Below is a small trained network, with its code and all its weights. Each question gives an input and a target symbol and asks what happens when units are switched off, that is, made to give their printed mean instead of their output.

import numpy as np


def w(rows, s, z=0):
    codes = np.array(rows[::2]) - 128.0
    scale = np.full(codes.shape[1], s)
    scale[-1] = z or s
    return codes * scale


def norm(h):
    return h / np.sqrt((h * h).mean(-1, keepdims=True) + 1e-5)


def f(y):
    return np.maximum(y, 0)


def softmax(a):
    e = np.exp(a - a.max(-1, keepdims=True))
    return e / e.sum(-1, keepdims=True)


def log_softmax(a):
    a = a - a.max(-1, keepdims=True)
    return a - np.log(np.exp(a).sum(-1, keepdims=True))


def net(x, mask):
    ids = ['ΔΩαβγεζηθμπσ'.index(c) for c in x.split()]
    T = len(ids)
    res = E[ids] + P[:T]
    u = 0
    for l in range(3):
        q, k, v = (norm(res) @ M[l].T for M in (Q, K, V))
        z = softmax(np.where(np.tri(T) > 0, q @ k.T / 2**0.5, -1e9)) @ v
        res = res + np.where(mask[u], z, O[l][:, -1]) @ O[l][:, :-1]
        u += 1
        y = f(norm(res) @ A[l][:, :-1].T + A[l][:, -1])
        res = res + np.where(mask[u : u + 4], y, B[l][:, -1]) @ B[l][:, :-1]
        u += 4
    return log_softmax(norm(res)[-1] @ U[:, :-1].T + U[:, -1])


Q, K, V, O, A, B = {}, {}, {}, {}, {}, {}
E = w([
[162,76,180,159,202],'Δ',
[80,130,48,105,124],'Ω',
[192,153,136,188,137],'α',
[127,78,160,155,163],'β',
[180,148,144,176,130],'γ',
[175,101,73,122,118],'ε',
[137,134,40,140,86],'ζ',
[125,126,142,163,189],'η',
[155,142,40,152,114],'θ',
[117,90,72,147,182],'μ',
[142,149,2,137,120],'π',
[141,110,140,115,137],'σ',
],0.00095)
P = w([
[107,149,112,126,133],'0',
[138,89,35,201,80],'1',
[129,71,84,184,69],'2',
[142,64,101,175,86],'3',
[155,64,105,155,121],'4',
[161,70,112,164,141],'5',
[164,72,118,148,157],'6',
[167,80,129,157,177],'7',
[163,103,142,155,208],'8',
[152,115,148,154,208],'9',
[136,138,175,155,228],'10',
[117,150,177,162,248],'11',
],0.0012)
Q[0] = w([
[102,106,161,58,4],'0.h0',
[191,140,68,215,254],'0.h0',
],0.0039)
K[0] = w([
[164,20,32,204,59],'0.h0',
[118,230,254,77,204],'0.h0',
],0.0032)
V[0] = w([
[14,5,131,74,143],'0.h0',
[65,165,52,10,109],'0.h0',
],0.0025)
O[0] = w([
[249,177,97,252,92,126],'0.h0',
[192,212,206,102,142,2],'0.h0',
],0.0028,0.0019)
A[0] = w([
[163,140,205,63,3,82],'0.n0',
[196,127,123,161,175,144],'0.n1',
[162,171,226,101,103,52],'0.n2',
[80,125,159,125,76,4],'0.n3',
],0.0028,0.0021)
B[0] = w([
[227,15,140,187,66,131],'0.n0',
[42,119,172,145,143,250],'0.n1',
[8,52,101,125,92,132],'0.n2',
[136,6,107,141,154,128],'0.n3',
],0.0021,0.0016)
Q[1] = w([
[177,164,239,3,34],'1.h0',
[89,83,23,250,219],'1.h0',
],0.0035)
K[1] = w([
[76,58,4,179,47],'1.h0',
[181,199,239,77,204],'1.h0',
],0.0034)
V[1] = w([
[104,232,84,191,156],'1.h0',
[145,154,50,100,1],'1.h0',
],0.0032)
O[1] = w([
[162,104,72,35,231,156],'1.h0',
[5,219,175,136,255,2],'1.h0',
],0.0029,0.00093)
A[1] = w([
[89,148,121,190,158,99],'1.n0',
[235,184,169,17,86,131],'1.n1',
[240,250,192,143,182,66],'1.n2',
[184,100,193,207,207,254],'1.n3',
],0.002,0.0014)
B[1] = w([
[159,156,138,177,127,148],'1.n0',
[117,92,77,229,106,135],'1.n1',
[151,189,114,92,3,135],'1.n2',
[130,214,87,59,93,254],'1.n3',
],0.0029,0.0023)
Q[2] = w([
[246,254,249,58,37],'2.h0',
[195,46,88,89,222],'2.h0',
],0.0037)
K[2] = w([
[40,149,91,254,51],'2.h0',
[137,198,220,24,138],'2.h0',
],0.0039)
V[2] = w([
[116,80,84,101,247],'2.h0',
[129,135,134,4,66],'2.h0',
],0.0024)
O[2] = w([
[160,140,2,198,199,253],'2.h0',
[74,149,41,10,16,89],'2.h0',
],0.0024,0.0008)
A[2] = w([
[165,148,244,129,147,8],'2.n0',
[190,205,253,94,64,14],'2.n1',
[228,175,18,128,102,162],'2.n2',
[26,35,100,106,207,223],'2.n3',
],0.0021,0.0017)
B[2] = w([
[120,217,107,148,66,130],'2.n0',
[43,235,86,251,128,135],'2.n1',
[151,209,205,186,85,252],'2.n2',
[32,129,168,47,92,246],'2.n3',
],0.0024,0.0026)
U = w([
[51,230,34,188,27,255],'Δ',
[117,71,73,239,121,207],'Ω',
[251,22,28,79,186,139],'α',
[63,7,146,16,147,94],'β',
[241,157,110,235,232,86],'γ',
[211,34,44,206,10,10],'ε',
[33,219,57,74,189,6],'ζ',
[36,13,148,5,119,38],'η',
[116,241,110,9,218,62],'θ',
[43,225,237,100,250,61],'μ',
[243,250,209,56,56,90],'π',
[74,199,253,174,86,43],'σ',
],0.0046)

Each question gives the input, a string of symbols that net reads in full, and the target symbol t.
The units are the heads (2 rows each of Q, K, V and O) and the neurons (one row each of A and B). Each row of codes is followed by its name. A weight is (code - 128) times the scale printed after its matrix; where a second scale follows, it is the last column's (O, A, B and U).
mask holds one flag per unit, layer by layer, with each layer's heads first. A switched-off unit (its flag False) gives its mean, the last column of its rows in O or B, instead of its output. The means were averaged over made-up inputs and are rounded, as every weight is.
A unit's drop is (log p(t) with every unit on - log p(t) with that unit switched off) / (log p(t) with every unit on - log p(t) with every unit switched off).
The circuit of an input: a set's keep is (log p(t) with only the set's units on - log p(t) with every unit switched off) / (log p(t) with every unit on - log p(t) with every unit switched off). Starting from the 12 units with the biggest drops (on a tie, the unit counted first), units are removed one at a time, each time the one whose removal leaves the highest keep (on an exact tie, the one counted first), for as long as the keep stays at least 0.8.
circuit, biggest first: the units of the circuit, biggest drop first
most important unit: the unit with the biggest drop
k most important neurons: the k neurons with the biggest drops, biggest first
drop when u is switched off: that unit's drop, to one decimal
input μ α σ π ζ ζ μ η σ Δ, target α: circuit, biggest first -> [1.h0, 0.h0]
input σ γ μ μ μ β, target π: most important unit -> 0.h0
input μ π Δ γ Δ, target α: circuit, biggest first -> [0.h0, 1.h0]
input Δ β ε γ β γ α ε γ σ β α, target Ω: circuit, biggest first -> [0.h0, 1.h0, 2.h0]
input μ μ μ σ γ μ η, target α: circuit, biggest first -> [1.h0, 0.h0]
input σ θ Δ π π Δ θ Δ, target π: circuit, biggest first -> [0.h0, 1.n3]
input θ ε η Δ ε Δ, target Δ: 2 most important neurons -> [1.n3, 0.n1]
input Δ η Ω ζ θ Δ α θ Δ σ, target Ω: circuit, biggest first -> [0.h0, 2.h0]
input θ θ γ γ μ θ η Δ, target Δ: circuit, biggest first -> [0.h0, 2.h0, 1.n3]
input β ε Ω Ω μ η ε ε Δ Δ μ Δ, target γ: circuit, biggest first -> [0.h0, 2.h0, 1.h0]
input σ Ω Δ γ θ π γ θ Δ μ η, target π: 2 most important neurons -> [2.n2, 1.n3]
input Δ μ σ θ Ω ε σ π μ γ σ Δ, target Ω: 2 most important neurons -> [1.n3, 2.n3]
input Δ γ θ Δ ζ α μ α Δ σ μ Δ, target Ω: circuit, biggest first -> [0.h0, 1.h0]
input π η ζ Ω Δ σ Ω π Δ θ σ, target Δ: circuit, biggest first -> [0.h0, 2.h0, 2.n2, 1.h0]
input μ Δ α ε γ ε, target α: circuit, biggest first -> [0.h0, 1.h0]
input σ β Δ π π θ Ω η, target π: circuit, biggest first -> [0.h0]
input β Δ Δ ε Ω ζ Ω σ β, target γ: circuit, biggest first -> [0.h0, 2.h0, 1.h0]
input Δ η η Δ Ω σ μ γ α μ θ, target Ω: 2 most important neurons -> [1.n3, 0.n1]
input θ β Δ θ μ ε μ μ Ω ζ α σ, target Δ: 2 most important neurons -> [2.n2, 0.n1]
input μ α Δ ζ σ α α, target α: most important neuron -> [0.n1]
input σ σ β Ω μ Δ α Δ, target π: drop when 1.h0 is switched off -> 0.4
input Δ β η β ε β β ζ β η π, target Ω: drop when 1.h0 is switched off -> 0.2
input Δ γ γ α σ ε θ θ Δ ζ β β, target Ω: drop when 1.h0 is switched off -> 0.6
